array([709, 229, 459,  52, 984, 830, 742, 411, 915, 727])
The entry just left of 742: 830
Report the entry just right of 411.
Answer: 915
Report the entry just left of the largest entry.
Answer: 52
Report the entry just left of 411.
Answer: 742

Read these off the array that follows.
1) What is the entry directly above -1.20?
2) What is the first entry, reading row by row?
3) What is the top entry of the column that holds the largest entry?
4) What is the entry just right of the largest entry?
5) What is the top-right entry?
6) What is the smallest entry in the first row?
7) What is the entry just right of 4.80?
8) What is the fourth entry from the end, reading row by row?
[[ 0.07 -2.00  5.11 -0.65  2.26 -2.52  2.89]
 [ 2.20  2.90 -0.84  0.77 -1.19  3.13  0.90]
 [ 0.12 -2.07  5.30 -0.89  2.10 -2.63  3.08]
 [ 2.20  2.84 -0.74  0.70 -1.22  3.06  0.96]
 [ 1.80  4.23 -2.91  4.24  1.69  4.81 -1.22]
 [ 1.80  4.21 -2.91  4.19  1.62  4.80 -1.20]
 [ 0.27 -2.27  5.99 -1.42  1.88 -2.94  3.67]
 [ 0.13 -2.11  5.40 -0.91  2.13 -2.68  3.14]
 [ 2.09  3.77 -2.40  1.99 -0.61  4.17 -0.25]]
1) -1.22
2) 0.07
3) 5.11
4) -1.42
5) 2.89
6) -2.52
7) -1.20
8) 1.99

Read these off the row that follows.
1) The entry just left of 52?
2) The third entry from the left?
3) The 3rd entry from the right?
4) The first entry?
[48 89 72 70 15 22 52 99 91 67 77 44 81 64]
1) 22
2) 72
3) 44
4) 48

Read these off the array that follows. Indices start at 1.
1) Report the entry in row 2 and column 1.
2) Report the entry at row 3, column 1.
3) Report the bottom-left entry.
4) Report the entry in the top-left corner.
5) Report the entry in row 1 and column 3.
6) Report the entry just left of 1823.
7) Report the entry at row 1, column 2.
8) Report the entry just left of 7310.
1978,7087,7993,1786,3025
4864,2039,7090,1482,7936
7571,1623,4618,2198,7989
7679,7964,1917,7724,1677
7653,7956,1935,7704,1710
1991,6064,8080,1487,4667
7378,7995,2309,7663,1667
1937,6211,8121,1482,4486
7574,1591,4865,2053,8064
7566,1559,4959,1999,8103
6652,7962,3323,7603,1590
7303,7951,2377,7542,1767
2813,3212,7865,1302,7310
6893,7856,2894,7469,1823
5220,8195,5082,7300,1276
1) 4864
2) 7571
3) 5220
4) 1978
5) 7993
6) 7469
7) 7087
8) 1302

Read these off the matrix that follows. Counting starts at 1.
1) The entry just left of the smallest entry?
2) The entry just left of the largest entry?
3) The entry in the top-left corner?
4) The entry in the bottom-left corner?
5) The bottom-right entry?
6) The entry at row 3, column 1?
7) The entry directly above 202?
8) The top-right entry?
[[452 540 459 531 398 448 455 624 517 485 420 455 506 529 490 429]
 [294  25 333  30 585 389 263 171 246 460 729 515 240 518 382 485]
 [609 438 814 416 604 440 910 541 387 240 636 514 374 249 299 508]
 [687 475 772 296 434 637 910  81 532 249 932 515 145 202 291 392]
 [531 490 573 422 481 481 577 344 508 380 595 448 376 283 486 467]
 [434 521 337 645 387 347 318 704 481 573  79 436 708 606 527 411]]
1) 294
2) 249
3) 452
4) 434
5) 411
6) 609
7) 249
8) 429

Read these off the grid that follows.
1) Which number is the entry directly below -1.63?
2) Which number is the entry just right of -5.75?
3) Which number is the largest entry in the first column?
4) Which number is the entry just right of -4.38?
5) Which number is the 3rd entry on the main diagonal?
6) Which number is the entry just left of 2.64?
7) Which number is the bottom entry of the column that holds the largest entry?
8) Which number is the first entry in the row that holds the smallest entry?
[[-4.26  0.05 -5.94 -3.28 -2.45  3.22]
 [-6.01 -1.80 -5.20 -1.08 -0.25  4.43]
 [-2.65  0.14 -4.38 -1.63 -1.57  2.77]
 [-5.18 -0.30 -4.80 -0.82 -0.16  4.45]
 [-6.66 -2.22 -5.87 -1.12 -0.63  3.77]
 [-3.28 -0.30 -3.99 -0.75 -0.98  2.39]
 [-3.55  1.41 -5.14 -2.75 -2.40  2.64]
 [-2.51 -0.46 -3.53 -0.90 -0.12  4.19]
 [-5.88 -0.30 -5.03 -0.44 -0.82  2.75]
 [-5.75  0.52 -5.37 -1.51 -0.36  5.20]]
1) -0.82
2) 0.52
3) -2.51
4) -1.63
5) -4.38
6) -2.40
7) 5.20
8) -6.66

1.068	1.788	1.268	1.650	0.859	0.967	-0.207	0.802	-1.914	0.781
-0.365	-1.568	-2.080	-1.127	-0.193	-1.221	0.625	0.039	2.368	-0.870
1.094	1.753	1.152	1.639	0.888	0.907	-0.184	0.839	-1.852	0.746
1.091	1.766	1.183	1.647	0.884	0.924	-0.189	0.834	-1.869	0.756
1.008	1.777	1.348	1.613	0.800	0.995	-0.245	0.730	-1.964	0.791
-0.999	-0.118	1.816	-0.620	-0.934	0.805	-0.356	-1.182	-0.326	0.458
-0.802	0.265	2.103	-0.313	-0.780	0.992	-0.507	-1.093	-0.922	0.622
The entry directly above -0.313?
Answer: -0.620
The bottom-left entry?
Answer: -0.802
The entry in the top-right corner?
Answer: 0.781
The entry just right of the smallest entry?
Answer: -1.127
The largest entry is 2.368
The entry directly below -0.245?
Answer: -0.356
The last entry, reading row by row?
Answer: 0.622
The 3rd entry on the main diagonal?
Answer: 1.152
The entry just right of the largest entry: -0.870
The first entry in reading order?
Answer: 1.068
The entry just right of -0.999: -0.118
The 3rd-last entry, reading row by row is -1.093
The smallest entry in the first row -> -1.914
The entry directly above 1.753 is -1.568
The largest entry in the first row?
Answer: 1.788
The 4th entry from the end, reading row by row?
Answer: -0.507
The entry just left of -0.118?
Answer: -0.999
The fifth entry in reading order?
Answer: 0.859
The entry just left of -1.869: 0.834
The entry just right of -0.802?
Answer: 0.265
The 2nd smallest entry is -1.964
The entry directly above 1.816: 1.348
The entry directly below -1.568: 1.753
The second largest entry?
Answer: 2.103
The fourth entry, reading row by row?
Answer: 1.650
The entry just right of -1.182?
Answer: -0.326
The entry directly above -0.356: -0.245
The top entry of the column that holds the smallest entry?
Answer: 1.268
The third largest entry?
Answer: 1.816
The entry just left of 1.183?
Answer: 1.766

array([[ 0.19, -0.97,  3.68,  1.38,  2.29, -5.51,  1.29, -1.44,  1.72,
         0.36,  0.45,  0.35, -0.56, -2.03,  1.01],
       [-0.14, -0.97,  2.07, -1.20,  1.70, -1.45,  3.61, -1.44,  0.79,
        -4.30, -3.78,  0.35,  0.67,  1.01, -2.49],
       [ 0.19, -5.14,  4.61, -1.78,  2.13, -1.45, -0.91, -1.44,  1.72,
         0.36,  1.19,  0.69,  1.31,  0.77, -2.49],
       [-2.70,  4.36,  1.94, -1.60,  1.03, -2.50,  0.57, -1.44,  1.72,
        -3.26,  0.85,  0.35, -0.86, -0.22, -2.49],
       [ 0.19, -0.97,  2.07, -2.42, -0.54,  2.40, -1.89,  2.65,  1.72,
         0.49,  1.19,  1.58,  0.15,  4.68, -1.61],
       [ 0.15, -0.57,  1.78,  1.56,  0.31, -1.45, -3.62,  2.43,  1.72,
         2.69,  1.80,  0.35, -0.74,  1.19,  2.09],
       [ 0.19, -3.94,  2.07,  3.03,  1.68,  0.09, -0.91,  2.59,  0.64,
         2.39,  1.12,  0.98,  0.67,  1.74,  0.37],
       [ 1.05, -0.97, -1.58, -3.03, -3.43, -0.48, -3.57, -0.26,  3.09,
         1.01,  2.10,  0.32,  0.67, -0.22,  0.82],
       [-2.57,  3.75,  2.07,  1.03,  1.39, -1.24,  2.92, -1.44, -2.09,
         0.36,  0.59,  0.35, -1.96,  0.32, -2.49],
       [ 0.19, -0.97, -0.72, -1.20,  1.39, -1.45, -0.91, -2.13,  1.72,
        -2.79,  1.19,  0.10,  5.18, -1.35, -2.49],
       [ 0.19, -0.97, -1.17, -1.20,  1.39, -1.45, -0.91, -2.22,  1.72,
        -2.82,  1.19, -0.12,  5.59, -1.45, -2.60],
       [ 1.34, -0.97,  2.07, -0.23,  1.39, -2.77,  0.96, -1.52,  1.42,
         0.60,  1.19, -1.11,  0.67, -5.87,  1.05],
       [ 0.19, -0.97, -0.59,  3.51,  1.39, -1.50, -0.91, -1.91,  0.31,
         0.36,  2.21, -0.32,  3.90, -2.26, -2.49],
       [ 1.32, -4.67,  2.07, -2.42,  1.39,  1.40, -0.91, -1.44,  0.69,
         0.36,  1.19,  0.35,  3.78, -0.22, -2.49]])
The entry just right of the smallest entry is 1.05
Report the entry just left of the largest entry.
A: -0.12
Report the smallest entry.
A: -5.87
Report the entry just left of 0.09.
A: 1.68
Report the entry just left of -2.22.
A: -0.91
The entry just right of 2.69 -> 1.80
Report the entry just left of the smallest entry.
A: 0.67
The entry just left of 0.45 is 0.36
The entry just right of 3.51: 1.39
Report the entry just right of 0.09.
A: -0.91
